Below is a small trained network, with its code and all its weights. Each question gives an input and a target symbol and asks what happens when units are switched off, that is, made to give their printed mean instead of their output.

import numpy as np


def w(rows, s, z=0):
    codes = np.array(rows[::2]) - 128.0
    scale = np.full(codes.shape[1], s)
    scale[-1] = z or s
    return codes * scale


def norm(h):
    return h / np.sqrt((h * h).mean(-1, keepdims=True) + 1e-5)


def softmax(a):
    e = np.exp(a - a.max(-1, keepdims=True))
    return e / e.sum(-1, keepdims=True)


def log_softmax(a):
    a = a - a.max(-1, keepdims=True)
    return a - np.log(np.exp(a).sum(-1, keepdims=True))


def net(x, mask):
    ids = ['ΓΛΣΨαβεζηθξπτφ'.index(c) for c in x.split()]
    T = len(ids)
    res = E[ids] + P[:T]
    u = 0
    for l in range(2):
        r = norm(res)
        for j in range(3):
            rows = slice(2 * j, 2 * j + 2)
            q, k, v = (r @ M[l][rows].T for M in (Q, K, V))
            z = softmax(np.where(np.tri(T) > 0, q @ k.T / 2**0.5, -1e9)) @ v
            o = O[l][rows]
            res = res + np.where(mask[u + j], z, o[:, -1]) @ o[:, :-1]
        u += 3
    return log_softmax(norm(res)[-1] @ U[:, :-1].T + U[:, -1])


Q, K, V, O = {}, {}, {}, {}
E = w([
[146,110,123,130,126,127,132],'Γ',
[138,167,125,120,130,123,115],'Λ',
[162,133,135,145,101,120,140],'Σ',
[127,121,142,142,138,148,113],'Ψ',
[145,125,111,149,137,136,120],'α',
[122,114,116,116,112,155,165],'β',
[150,201,109,77,129,49,201],'ε',
[116,101,126,109,119,145,120],'ζ',
[145,150,115,80,149,99,163],'η',
[2,148,175,120,100,86,80],'θ',
[149,224,87,116,165,135,112],'ξ',
[155,151,103,123,93,143,139],'π',
[91,115,95,137,112,113,176],'τ',
[127,141,84,120,157,114,155],'φ',
],0.0025)
P = w([
[81,76,131,97,149,112,159],'0',
[125,174,132,93,143,63,128],'1',
[138,132,156,131,140,126,112],'2',
[45,55,122,93,129,168,182],'3',
[182,196,154,130,147,89,78],'4',
[128,125,153,132,135,125,110],'5',
[21,33,123,88,127,196,203],'6',
[187,202,147,127,144,80,71],'7',
[126,123,152,133,137,125,108],'8',
[4,18,114,76,98,233,220],'9',
],0.0018)
Q[0] = w([
[204,88,110,76,254,78,98],'0.h1',
[112,19,243,188,61,210,137],'0.h1',
[70,29,141,236,127,164,147],'0.h2',
[220,195,167,54,150,36,41],'0.h2',
[218,189,112,182,114,162,44],'0.h3',
[41,40,151,76,164,71,196],'0.h3',
],0.0039)
K[0] = w([
[235,122,211,175,72,63,5],'0.h1',
[107,48,169,130,155,254,151],'0.h1',
[10,114,95,126,95,136,212],'0.h2',
[202,140,113,72,167,98,61],'0.h2',
[245,163,159,142,120,181,73],'0.h3',
[2,60,79,113,160,56,190],'0.h3',
],0.0054)
V[0] = w([
[207,94,193,171,169,179,128],'0.h1',
[102,93,141,116,255,217,223],'0.h1',
[138,131,76,205,116,187,180],'0.h2',
[218,144,200,137,176,139,74],'0.h2',
[108,94,52,25,141,61,185],'0.h3',
[221,148,127,106,117,146,16],'0.h3',
],0.0016)
O[0] = w([
[163,195,165,173,112,86,158,58],'0.h1',
[162,254,75,112,128,136,115,159],'0.h1',
[176,187,130,145,180,106,117,111],'0.h2',
[149,74,114,97,151,179,95,63],'0.h2',
[170,127,152,197,147,161,95,251],'0.h3',
[53,94,98,163,119,111,148,87],'0.h3',
],0.0025,0.0012)
Q[1] = w([
[147,96,142,146,229,59,45],'1.h1',
[46,97,107,170,142,219,169],'1.h1',
[109,158,216,181,212,65,3],'1.h2',
[159,157,136,123,103,17,23],'1.h2',
[139,128,241,107,174,85,100],'1.h3',
[147,64,234,111,162,87,129],'1.h3',
],0.0048)
K[1] = w([
[135,106,159,168,194,104,79],'1.h1',
[148,93,77,58,18,118,92],'1.h1',
[137,133,185,177,255,149,142],'1.h2',
[65,129,211,136,190,113,164],'1.h2',
[149,124,217,161,195,80,82],'1.h3',
[134,95,192,196,207,126,99],'1.h3',
],0.0065)
V[1] = w([
[109,137,168,138,202,254,155],'1.h1',
[150,185,139,79,92,154,190],'1.h1',
[189,125,49,97,39,193,102],'1.h2',
[160,164,121,135,155,239,174],'1.h2',
[179,148,74,93,100,128,207],'1.h3',
[134,179,173,138,234,105,138],'1.h3',
],0.002)
O[1] = w([
[176,90,189,197,218,63,45,98],'1.h1',
[89,156,177,135,103,63,79,201],'1.h1',
[156,204,73,102,6,226,151,251],'1.h2',
[106,119,140,47,140,171,218,149],'1.h2',
[118,21,71,168,183,87,111,233],'1.h3',
[91,138,98,184,37,179,97,78],'1.h3',
],0.0019,0.0016)
U = w([
[216,109,245,244,49,101,183,127],'Γ',
[1,51,152,60,93,162,94,126],'Λ',
[165,106,76,149,16,42,97,147],'Σ',
[62,179,192,187,146,127,85,167],'Ψ',
[28,54,61,216,134,40,181,91],'α',
[212,243,98,204,175,178,103,100],'β',
[162,163,174,55,175,71,188,102],'ε',
[144,163,218,127,129,223,35,107],'ζ',
[200,28,211,46,145,137,120,115],'η',
[72,194,147,98,119,101,41,150],'θ',
[99,133,68,81,240,105,128,6],'ξ',
[128,158,45,52,39,214,203,216],'π',
[134,231,122,205,157,52,213,144],'τ',
[213,27,80,203,214,189,126,71],'φ',
],0.0085,0.0024)

Each question gives the input, a string of symbols that net reads in full, and the target symbol t.
The units are the heads (2 rows each of Q, K, V and O). Each row of codes is followed by its name. A weight is (code - 128) times the scale printed after its matrix; where a second scale follows, it is the last column's (O and U).
mask holds one flag per head, layer by layer. A switched-off head (its flag False) gives its mean, the last column of its rows in O, instead of its output. The means were averaged over made-up inputs and are rounded, as every weight is.
A unit's drop is (log p(t) with every unit on - log p(t) with that unit switched off) / (log p(t) with every unit on - log p(t) with every unit switched off).
The circuit of an input: a set's keep is (log p(t) with only the set's units on - log p(t) with every unit switched off) / (log p(t) with every unit on - log p(t) with every unit switched off). Starting from all 6 units, units are removed one at a time, each time the one whose removal leaves the highest keep (on an exact tie, the one counted first), for as long as the keep stays at least 0.8.
units of the circuit, in order: the units of the circuit, biggest drop first
unit that matters most: the unit with the biggest drop
heads that matter: for each layer, one digit per head in row order, 1 if its drop is at least 0.15 and else 0, layers parted by /
input η Γ α Λ, target ζ: unit that matters most => 0.h3
input τ α Γ Σ, target Γ: units of the circuit, in order => [0.h3, 0.h2]
input π α π Γ θ Λ ξ ζ, target Λ: units of the circuit, in order => [0.h3, 0.h1]
input Γ α Σ π Λ, target θ: heads that matter => 111 / 011
input π π θ π β, target π: heads that matter => 001 / 010
input π α τ Γ Λ, target θ: heads that matter => 011 / 011
input π Γ τ π Γ π α, target π: heads that matter => 000 / 010
input π α Ψ, target Ψ: units of the circuit, in order => [1.h2, 0.h3, 1.h3]
input Γ η Γ Γ Σ π π β, target π: heads that matter => 011 / 010
input α π π Γ θ α Λ Σ η, target η: heads that matter => 110 / 000
input α ζ π π τ, target α: heads that matter => 100 / 010
input β π β β τ ξ, target ξ: units of the circuit, in order => [0.h1, 1.h2, 0.h3]
input π τ π Γ ξ Λ η Σ β, target β: heads that matter => 101 / 000
input Γ π Γ η ξ ζ, target ζ: unit that matters most => 1.h3
input β θ π θ π θ Λ Λ τ, target τ: units of the circuit, in order => [0.h2, 0.h3]
input α π φ, target φ: units of the circuit, in order => [0.h3, 0.h1]
input ζ Γ α Σ Γ π η τ, target α: units of the circuit, in order => [0.h1, 0.h3]
input θ β π Γ Γ Λ, target Λ: units of the circuit, in order => [0.h3, 0.h2]
input β Λ ξ Γ, target φ: heads that matter => 111 / 101
input φ τ β, target β: units of the circuit, in order => [0.h1, 0.h3]
input ξ π β ζ, target π: heads that matter => 100 / 000
input φ π Σ, target Σ: unit that matters most => 0.h3
input α π π α π ζ θ ξ Γ, target Γ: units of the circuit, in order => [0.h1, 1.h3, 1.h2]
input θ τ Λ ζ Λ η, target η: units of the circuit, in order => [0.h2, 0.h1]
input τ π φ Γ α, target φ: heads that matter => 111 / 100
input Γ Γ τ, target τ: heads that matter => 011 / 010
input π β Γ π ε ε π Γ, target Σ: unit that matters most => 0.h3
input α Ψ η α, target β: units of the circuit, in order => [0.h1, 0.h3, 0.h2]
input Λ β η Λ Γ Γ π π Σ, target Σ: heads that matter => 111 / 100
